Below is a small trained network, with its code and all its weights. Each question gives an input and a target symbol and asks what happens when units are switched off, that is, made to give their printed mean instead of their output.

import numpy as np


def w(rows, s, z=0):
    codes = np.array(rows[::2]) - 128.0
    scale = np.full(codes.shape[1], s)
    scale[-1] = z or s
    return codes * scale


def norm(h):
    return h / np.sqrt((h * h).mean(-1, keepdims=True) + 1e-5)


def f(y):
    return np.maximum(y, 0)


def softmax(a):
    e = np.exp(a - a.max(-1, keepdims=True))
    return e / e.sum(-1, keepdims=True)


def log_softmax(a):
    a = a - a.max(-1, keepdims=True)
    return a - np.log(np.exp(a).sum(-1, keepdims=True))


def net(x, mask):
    ids = ['ζπστψω'.index(c) for c in x.split()]
    T = len(ids)
    res = E[ids] + P[:T]
    u = 0
    for l in range(3):
        r = norm(res)
        for j in range(2):
            rows = slice(2 * j, 2 * j + 2)
            q, k, v = (r @ M[l][rows].T for M in (Q, K, V))
            z = softmax(np.where(np.tri(T) > 0, q @ k.T / 2**0.5, -1e9)) @ v
            o = O[l][rows]
            res = res + np.where(mask[u + j], z, o[:, -1]) @ o[:, :-1]
        u += 2
        y = f(norm(res) @ A[l][:, :-1].T + A[l][:, -1])
        res = res + np.where(mask[u : u + 4], y, B[l][:, -1]) @ B[l][:, :-1]
        u += 4
    return log_softmax(norm(res)[-1] @ U[:, :-1].T + U[:, -1])


Q, K, V, O, A, B = {}, {}, {}, {}, {}, {}
E = w([
[168,252,173,110,83,165,170],'ζ',
[90,94,140,172,143,123,84],'π',
[111,206,109,73,82,127,96],'σ',
[127,101,108,162,91,206,229],'τ',
[175,69,115,100,147,147,92],'ψ',
[96,140,173,133,187,65,136],'ω',
],0.0041)
P = w([
[88,144,246,183,210,251,97],'0',
[162,210,93,204,203,33,142],'1',
[174,102,186,107,79,50,174],'2',
[54,151,125,53,132,178,111],'3',
[158,212,48,170,162,86,116],'4',
[192,88,171,97,69,60,161],'5',
[75,102,82,58,145,166,96],'6',
[168,192,41,176,185,69,87],'7',
],0.0028)
Q[0] = w([
[254,114,112,65,96,113,134],'L0H0',
[122,72,62,92,172,168,76],'L0H0',
[153,94,159,172,104,125,197],'L0H1',
[183,96,169,100,65,90,143],'L0H1',
],0.008)
K[0] = w([
[253,165,108,33,134,192,133],'L0H0',
[184,27,97,152,169,150,43],'L0H0',
[154,161,115,194,65,204,229],'L0H1',
[157,208,53,85,23,181,144],'L0H1',
],0.0062)
V[0] = w([
[179,242,254,192,106,105,149],'L0H0',
[173,216,158,81,104,158,133],'L0H0',
[127,87,78,179,117,182,254],'L0H1',
[156,230,183,134,81,147,104],'L0H1',
],0.0027)
O[0] = w([
[111,16,19,172,146,113,53,255],'L0H0',
[184,98,104,199,174,101,116,211],'L0H0',
[225,5,137,116,186,37,114,126],'L0H1',
[219,174,107,142,152,196,41,177],'L0H1',
],0.0028,0.0006)
A[0] = w([
[101,132,46,184,75,226,231,103],'L0N0',
[164,229,118,176,110,170,126,4],'L0N1',
[158,139,100,56,83,151,160,123],'L0N2',
[155,5,165,32,71,146,194,1],'L0N3',
],0.0033,0.00078)
B[0] = w([
[92,175,188,119,211,136,21,225],'L0N0',
[113,2,100,133,144,56,161,216],'L0N1',
[147,158,187,189,143,90,78,204],'L0N2',
[87,141,55,145,58,35,145,252],'L0N3',
],0.0034,0.0019)
Q[1] = w([
[58,176,110,100,98,174,95],'L1H0',
[83,175,115,233,199,176,172],'L1H0',
[107,94,15,126,199,122,37],'L1H1',
[156,227,252,121,99,109,210],'L1H1',
],0.0037)
K[1] = w([
[23,147,109,162,64,149,177],'L1H0',
[141,182,75,180,179,65,111],'L1H0',
[159,84,65,107,122,28,146],'L1H1',
[55,135,252,214,143,219,103],'L1H1',
],0.0038)
V[1] = w([
[122,161,205,1,81,89,75],'L1H0',
[142,138,82,19,146,101,128],'L1H0',
[114,123,169,179,138,218,125],'L1H1',
[138,164,64,143,67,160,116],'L1H1',
],0.0029)
O[1] = w([
[143,52,45,243,177,135,146,2],'L1H0',
[59,93,125,236,148,122,110,55],'L1H0',
[5,180,9,29,251,182,217,118],'L1H1',
[39,105,205,155,124,26,238,53],'L1H1',
],0.002,0.0011)
A[1] = w([
[144,107,124,118,47,135,128,115],'L1N0',
[102,24,123,107,111,120,103,51],'L1N1',
[150,134,165,177,218,254,204,247],'L1N2',
[171,121,195,84,127,106,134,231],'L1N3',
],0.0053,0.0015)
B[1] = w([
[82,133,141,158,190,104,116,179],'L1N0',
[157,138,95,138,171,89,173,176],'L1N1',
[2,173,166,73,102,178,167,254],'L1N2',
[113,133,141,130,105,183,129,210],'L1N3',
],0.0069,0.0029)
Q[2] = w([
[121,235,50,158,138,247,251],'L2H0',
[30,195,131,93,88,166,93],'L2H0',
[212,187,207,85,96,61,132],'L2H1',
[186,73,253,135,153,237,55],'L2H1',
],0.0038)
K[2] = w([
[134,77,151,188,238,190,209],'L2H0',
[89,123,137,75,163,164,174],'L2H0',
[135,162,167,120,60,197,149],'L2H1',
[254,160,136,161,119,128,55],'L2H1',
],0.0067)
V[2] = w([
[47,48,157,85,139,177,71],'L2H0',
[161,46,234,145,193,98,129],'L2H0',
[93,119,128,40,4,90,114],'L2H1',
[197,150,106,133,22,70,119],'L2H1',
],0.0027)
O[2] = w([
[188,55,163,198,121,41,130,174],'L2H0',
[153,137,47,169,192,116,251,82],'L2H0',
[15,118,102,195,195,150,195,143],'L2H1',
[188,166,104,92,251,98,29,6],'L2H1',
],0.0029,0.002)
A[2] = w([
[51,44,191,110,114,97,3,3],'L2N0',
[14,146,68,152,99,72,139,47],'L2N1',
[90,227,75,168,112,163,106,197],'L2N2',
[234,84,116,190,141,134,124,166],'L2N3',
],0.0039,0.0015)
B[2] = w([
[197,100,163,254,121,180,166,194],'L2N0',
[203,182,128,84,131,225,46,254],'L2N1',
[90,5,158,122,132,77,223,230],'L2N2',
[119,142,113,22,139,236,148,197],'L2N3',
],0.0036,0.0033)
U = w([
[3,116,203,73,115,154,144,210],'ζ',
[174,105,190,243,109,168,115,133],'π',
[200,156,112,64,184,208,86,3],'σ',
[84,182,101,165,245,64,97,254],'τ',
[117,182,86,123,34,71,91,129],'ψ',
[149,44,100,118,134,88,237,168],'ω',
],0.0062,0.00057)

Each question gives the input, a string of symbols that net reads in full, and the target symbol t.
The units are the heads (2 rows each of Q, K, V and O) and the neurons (one row each of A and B). Each row of codes is followed by its name. A weight is (code - 128) times the scale printed after its matrix; where a second scale follows, it is the last column's (O, A, B and U).
mask holds one flag per unit, layer by layer, with each layer's heads first. A switched-off unit (its flag False) gives its mean, the last column of its rows in O or B, instead of its output. The means were averaged over made-up inputs and are rounded, as every weight is.
A unit's drop is (log p(t) with every unit on - log p(t) with that unit switched off) / (log p(t) with every unit on - log p(t) with every unit switched off).
The circuit of an input: a set's keep is (log p(t) with only the set's units on - log p(t) with every unit switched off) / (log p(t) with every unit on - log p(t) with every unit switched off). Starting from the 12 units with the biggest drops (on a tie, the unit counted first), units are removed one at a time, each time the one whose removal leaves the highest keep (on an exact tie, the one counted first), for as long as the keep stays at least 0.8.
circuit, biggest first: the units of the circuit, biggest drop first
unit that matters most: the unit with the biggest drop
k most important neurons: the k neurons with the biggest drops, biggest first
k most important neurons of layer l: the k neurons of layer l with the biggest drops, biggest first
which heads matter: for each layer, one digit per head in row order, 1 if its drop is at least 0.15 and else 0, layers parted by /
input π ψ ζ ζ, target π: which heads matter -> 10 / 00 / 00
input ψ ψ ω ζ ψ ψ ψ τ, target ζ: circuit, biggest first -> L1N2, L0N0
input τ ζ ψ, target σ: circuit, biggest first -> L1N2, L0H1, L2N3
input τ π τ τ ψ ω, target ω: unit that matters most -> L0H1
input ω σ ω, target π: circuit, biggest first -> L0H0, L1N2, L2N0, L0H1
input ψ τ ψ ψ ω π, target ω: circuit, biggest first -> L1N1, L1N2
input ω ω ψ τ τ σ ψ, target π: which heads matter -> 10 / 00 / 10
input τ ω ω ζ ψ τ σ τ, target ζ: which heads matter -> 00 / 00 / 00
input ζ ψ τ ψ ζ π, target σ: 4 most important neurons -> L1N2, L2N3, L1N1, L2N2
input σ ω σ ψ ψ ψ ψ, target τ: 4 most important neurons -> L1N1, L0N3, L0N0, L1N0
input τ ψ ω τ τ τ τ, target τ: 3 most important neurons of layer 0 -> L0N3, L0N0, L0N1
input τ τ ζ ψ τ π τ, target σ: 3 most important neurons of layer 0 -> L0N3, L0N0, L0N1
input ω τ τ ω ζ ζ, target σ: which heads matter -> 10 / 00 / 01
input ω σ ψ, target π: unit that matters most -> L0H1
input ζ ψ ω ψ τ ω, target ω: which heads matter -> 00 / 00 / 00
input ω ψ ψ, target ψ: 3 most important neurons -> L0N3, L1N2, L2N1
input ψ ψ π, target τ: which heads matter -> 10 / 00 / 00
input ζ τ ψ ω τ ψ, target ω: which heads matter -> 01 / 00 / 00
input ζ ψ π σ ψ ψ ω π, target π: which heads matter -> 00 / 00 / 00
input ψ τ ψ ψ ζ ω, target σ: 2 most important neurons of layer 1 -> L1N2, L1N3
input σ σ σ, target π: unit that matters most -> L2N0
input ψ ω ω ω π, target π: which heads matter -> 01 / 00 / 00
input π τ τ ψ ψ ψ τ, target σ: 4 most important neurons -> L2N1, L0N3, L0N0, L1N2
input ψ ψ ψ ψ, target τ: 3 most important neurons -> L0N3, L1N1, L0N0
input τ ψ ψ π τ τ τ, target τ: 3 most important neurons -> L0N3, L1N1, L1N2
input σ τ ψ τ, target π: which heads matter -> 01 / 00 / 00
